Here is a tiny trained network, its code and every weight. The questions are about switching its units off for an input and a class, where a switched-off unit gives its printed mean instead of its output.

import numpy as np


def w(rows, s, z=0):
    codes = np.array(rows[::2]) - 128.0
    scale = np.full(codes.shape[1], s)
    scale[-1] = z or s
    return codes * scale


def norm(h):
    return h / np.sqrt((h * h).mean(-1, keepdims=True) + 1e-5)


def f(y):
    return y / 2 * (1 + np.tanh(0.7978845608 * (y + 0.044715 * y**3)))


def log_softmax(a):
    a = a - a.max(-1, keepdims=True)
    return a - np.log(np.exp(a).sum(-1, keepdims=True))


def net(x, mask):
    res = np.array(x, float).reshape(1, 2) / 4 @ E
    u = 0
    for l in range(2):
        y = f(norm(res) @ A[l][:, :-1].T + A[l][:, -1])
        res = res + np.where(mask[u : u + 5], y, B[l][:, -1]) @ B[l][:, :-1]
        u += 5
    return log_softmax(norm(res)[-1] @ U[:, :-1].T + U[:, -1])


A, B = {}, {}
E = w([
[180,197,159,130,52,144,129,113,88],'x0',
[163,89,93,140,185,127,123,7,102],'x1',
],0.02)
A[0] = w([
[254,124,96,147,162,112,159,91,199,4],'0.n0',
[92,107,16,147,141,74,54,116,166,48],'0.n1',
[94,84,51,239,148,183,90,170,194,172],'0.n2',
[124,126,203,90,103,164,211,206,157,101],'0.n3',
[149,57,55,82,98,124,94,24,50,133],'0.n4',
],0.0072,0.0032)
B[0] = w([
[178,145,136,83,190,133,180,120,223,156],'0.n0',
[139,163,140,195,137,123,171,182,67,185],'0.n1',
[222,131,128,92,86,135,140,140,2,217],'0.n2',
[109,112,114,171,171,177,159,15,135,215],'0.n3',
[168,166,178,174,96,158,214,110,158,254],'0.n4',
],0.0097,0.0065)
A[1] = w([
[93,72,113,211,89,203,185,72,53,57],'1.n0',
[118,86,82,131,214,49,140,201,162,189],'1.n1',
[125,2,125,121,194,77,106,55,135,251],'1.n2',
[152,81,97,143,153,51,102,82,161,149],'1.n3',
[29,99,162,117,95,136,104,187,156,174],'1.n4',
],0.0086,0.0019)
B[1] = w([
[19,141,133,55,176,20,187,93,141,254],'1.n0',
[214,64,18,249,120,86,7,139,91,207],'1.n1',
[233,57,110,198,93,243,27,199,182,212],'1.n2',
[126,67,87,151,73,185,60,40,225,153],'1.n3',
[111,153,50,60,149,254,40,41,208,199],'1.n4',
],0.0061,0.0066)
U = w([
[179,111,81,175,40,154,11,150,88,254],'0',
[90,127,84,130,128,254,66,95,208,71],'1',
[24,152,131,82,189,24,187,124,94,2],'2',
],0.0077,0.0032)

Each question gives the input, the list of numbers given to net, and the class t.
The units are the neurons (one row each of A and B). Each row of codes is followed by its name. A weight is (code - 128) times the scale printed after its matrix; where a second scale follows, it is the last column's (A, B and U).
mask holds one flag per neuron, layer by layer. A switched-off neuron (its flag False) gives its mean, the last column of its row in B, instead of its output. The means were averaged over made-up inputs and are rounded, as every weight is.
A unit's drop is (log p(t) with every unit on - log p(t) with that unit switched off) / (log p(t) with every unit on - log p(t) with every unit switched off).
The circuit of an input: a set's keep is (log p(t) with only the set's units on - log p(t) with every unit switched off) / (log p(t) with every unit on - log p(t) with every unit switched off). Starting from all 10 units, units are removed one at a time, each time the one whose removal leaves the highest keep (on an exact tie, the one counted first), for as long as the keep stays at least 0.8.
circuit, biggest first: the units of the circuit, biggest drop first
top k neurons: the k neurons with the biggest drops, biggest first
k most important neurons of layer l: the k neurons of layer l with the biggest drops, biggest first
drop when u is switched off: that unit's drop, to one decimal
input [2,-8], class 1: circuit, biggest first => 1.n4; 0.n3; 0.n2
input [-4,-2], class 0: circuit, biggest first => 1.n1
input [-3,0], class 2: 3 most important neurons of layer 0 => 0.n2; 0.n1; 0.n0
input [-3,-3], class 2: top 2 neurons => 0.n3; 0.n2
input [1,-2], class 2: circuit, biggest first => 0.n3; 1.n0
input [-5,-2], class 0: 2 most important neurons of layer 0 => 0.n4; 0.n2
input [5,-8], class 1: circuit, biggest first => 0.n2; 0.n3; 1.n1
input [3,-3], class 2: top 2 neurons => 0.n3; 1.n2
input [1,-4], class 1: top 3 neurons => 0.n2; 1.n4; 0.n4
input [-1,-8], class 1: circuit, biggest first => 1.n4; 0.n3
input [0,-1], class 2: top 3 neurons => 1.n0; 1.n4; 0.n0
input [-5,3], class 0: top 2 neurons => 1.n2; 0.n3
input [-2,2], class 2: top 2 neurons => 0.n4; 0.n1
input [3,1], class 2: 4 most important neurons of layer 1 => 1.n2; 1.n1; 1.n4; 1.n3
input [-4,3], class 0: most important neuron of layer 0 => 0.n3
input [4,-5], class 1: 2 most important neurons of layer 0 => 0.n2; 0.n3
input [-5,-4], class 0: top 2 neurons => 1.n1; 0.n4
input [0,3], class 2: 2 most important neurons of layer 0 => 0.n4; 0.n3
input [2,-7], class 1: drop when 0.n3 is switched off => 0.2
input [3,-6], class 1: drop when 0.n3 is switched off => 0.2
input [-6,-3], class 0: drop when 0.n2 is switched off => 0.1
input [0,-7], class 1: drop when 1.n4 is switched off => 0.2
